Below is a small trained network, with its code and all its weights. Each question gives an input and a target symbol and asks what happens when units are switched off, that is, made to give their printed mean instead of their output.

import numpy as np


def w(rows, s, z=0):
    codes = np.array(rows[::2]) - 128.0
    scale = np.full(codes.shape[1], s)
    scale[-1] = z or s
    return codes * scale


def f(y):
    return np.maximum(y, 0)


def softmax(a):
    e = np.exp(a - a.max(-1, keepdims=True))
    return e / e.sum(-1, keepdims=True)


def log_softmax(a):
    a = a - a.max(-1, keepdims=True)
    return a - np.log(np.exp(a).sum(-1, keepdims=True))


def net(x, mask):
    ids = ['αδζθμξπσψ'.index(c) for c in x.split()]
    T = len(ids)
    res = E[ids] + P[:T]
    r = res
    for j in range(2):
        rows = slice(3 * j, 3 * j + 3)
        q, k, v = (r @ M[0][rows].T for M in (Q, K, V))
        z = softmax(np.where(np.tri(T) > 0, q @ k.T / 3**0.5, -1e9)) @ v
        o = O[0][rows]
        res = res + np.where(mask[j], z, o[:, -1]) @ o[:, :-1]
    y = f(res @ A[0][:, :-1].T + A[0][:, -1])
    res = res + np.where(mask[2:18], y, B[0][:, -1]) @ B[0][:, :-1]
    return log_softmax(res[-1] @ U[:, :-1].T + U[:, -1])


Q, K, V, O, A, B = {}, {}, {}, {}, {}, {}
E = w([
[117,136,101,128],'α',
[159,145,118,144],'δ',
[147,148,120,141],'ζ',
[153,99,92,189],'θ',
[136,94,218,68],'μ',
[78,187,127,125],'ξ',
[175,174,147,194],'π',
[107,99,6,128],'σ',
[12,171,41,75],'ψ',
],0.015)
P = w([
[216,220,114,3],'0',
[111,46,81,209],'1',
[100,85,93,229],'2',
[76,104,125,198],'3',
[101,135,122,196],'4',
[111,153,99,205],'5',
[135,188,87,190],'6',
[146,202,63,201],'7',
[157,237,45,192],'8',
[169,238,43,202],'9',
[171,242,24,206],'10',
],0.0059)
Q[0] = w([
[132,254,77,153],'head 1',
[88,57,211,65],'head 1',
[164,46,207,84],'head 1',
[97,114,194,59],'head 2',
[133,5,180,99],'head 2',
[173,125,69,184],'head 2',
],0.0079)
K[0] = w([
[169,149,115,13],'head 1',
[75,85,167,191],'head 1',
[85,94,147,208],'head 1',
[130,2,184,148],'head 2',
[58,79,161,128],'head 2',
[108,208,122,144],'head 2',
],0.0094)
V[0] = w([
[227,108,179,109],'head 1',
[165,214,178,96],'head 1',
[114,254,136,185],'head 1',
[60,200,111,48],'head 2',
[14,209,147,90],'head 2',
[202,197,191,205],'head 2',
],0.0085)
O[0] = w([
[145,48,133,75,83],'head 1',
[20,13,147,109,184],'head 1',
[66,78,149,255,252],'head 1',
[55,168,168,95,148],'head 2',
[78,185,193,132,115],'head 2',
[132,35,156,206,216],'head 2',
],0.0086,0.0026)
A[0] = w([
[82,116,97,152,52],'neuron 1',
[177,191,55,212,254],'neuron 2',
[201,130,187,158,102],'neuron 3',
[163,105,171,75,94],'neuron 4',
[167,189,43,178,186],'neuron 5',
[215,180,211,126,188],'neuron 6',
[52,136,140,157,99],'neuron 7',
[223,69,44,149,174],'neuron 8',
[152,202,72,107,127],'neuron 9',
[129,128,110,175,178],'neuron 10',
[152,112,225,179,150],'neuron 11',
[149,185,98,156,150],'neuron 12',
[165,132,108,209,243],'neuron 13',
[170,125,177,157,77],'neuron 14',
[54,109,1,77,68],'neuron 15',
[106,75,171,102,80],'neuron 16',
],0.0083,0.0035)
B[0] = w([
[210,213,75,204,153],'neuron 1',
[114,156,114,32,248],'neuron 2',
[135,47,20,124,150],'neuron 3',
[172,234,144,222,131],'neuron 4',
[253,105,158,40,209],'neuron 5',
[241,158,71,190,146],'neuron 6',
[107,140,18,193,168],'neuron 7',
[107,36,160,32,215],'neuron 8',
[229,136,193,113,157],'neuron 9',
[142,84,46,93,187],'neuron 10',
[184,125,15,184,165],'neuron 11',
[193,115,106,99,168],'neuron 12',
[82,98,66,64,231],'neuron 13',
[202,134,32,163,142],'neuron 14',
[178,208,67,90,166],'neuron 15',
[200,159,118,210,134],'neuron 16',
],0.0044,0.013)
U = w([
[58,101,156,101,67],'α',
[31,54,135,122,66],'δ',
[41,68,144,131,80],'ζ',
[27,22,182,3,252],'θ',
[195,129,189,69,47],'μ',
[45,118,134,227,128],'ξ',
[125,44,68,230,111],'π',
[132,88,83,57,208],'σ',
[104,220,78,200,141],'ψ',
],0.006,0.0029)

Each question gives the input, a string of symbols that net reads in full, and the target symbol t.
The units are the heads (3 rows each of Q, K, V and O) and the neurons (one row each of A and B). Each row of codes is followed by its name. A weight is (code - 128) times the scale printed after its matrix; where a second scale follows, it is the last column's (O, A, B and U).
mask holds one flag per unit, heads first, then neurons. A switched-off unit (its flag False) gives its mean, the last column of its rows in O or B, instead of its output. The means were averaged over made-up inputs and are rounded, as every weight is.
A unit's drop is (log p(t) with every unit on - log p(t) with that unit switched off) / (log p(t) with every unit on - log p(t) with every unit switched off).
The circuit of an input: a set's keep is (log p(t) with only the set's units on - log p(t) with every unit switched off) / (log p(t) with every unit on - log p(t) with every unit switched off). Starting from the 12 units with the biggest drops (on a tie, the unit counted first), units are removed one at a time, each time the one whose removal leaves the highest keep (on an exact tie, the one counted first), for as long as the keep stays at least 0.8.
units of the circuit, in order: the units of the circuit, biggest drop first
top k neurons: the k neurons with the biggest drops, biggest first
which heads matter: for each layer, one digit per head in row order, 1 if its drop is at least 0.15 and else 0, layers parted by /
drop of u: that unit's drop, to one decimal
input σ δ σ σ ψ σ, target μ: top 2 neurons -> (neuron 9; neuron 5)
input δ π π σ α θ α θ ψ, target ψ: which heads matter -> 00
input π μ θ π δ σ ψ π θ ξ, target π: units of the circuit, in order -> (head 1; head 2; neuron 7)
input π ψ ψ σ α, target ψ: units of the circuit, in order -> (neuron 8; head 1)
input ψ ψ ξ π π, target ψ: units of the circuit, in order -> (head 2; head 1; neuron 8)
input μ π θ ξ ξ σ θ ζ θ, target θ: which heads matter -> 10
input σ ψ π, target μ: units of the circuit, in order -> (head 1; head 2; neuron 5; neuron 9)
input θ σ θ θ, target σ: which heads matter -> 11
input μ θ δ π π ζ, target θ: top neuron -> (neuron 8)
input π π π θ π θ α ξ π θ ζ, target π: units of the circuit, in order -> (head 1; head 2)
input σ θ ψ μ θ π ζ, target μ: which heads matter -> 10
input σ ψ π ζ θ π δ ψ δ, target μ: top 3 neurons -> (neuron 5; neuron 9; neuron 7)
input σ ψ α σ θ μ θ θ μ α, target μ: top 2 neurons -> (neuron 9; neuron 5)
input π π μ, target π: top neuron -> (neuron 2)
input ψ ζ ξ ψ δ π θ δ ζ, target ψ: drop of head 1 -> 0.6
input μ θ ψ π σ δ θ π ζ θ δ, target θ: drop of neuron 1 -> 0.1
input σ θ α θ π, target μ: drop of head 1 -> 1.2
input θ θ ζ ψ ψ σ θ ψ θ, target ψ: drop of neuron 8 -> 0.3
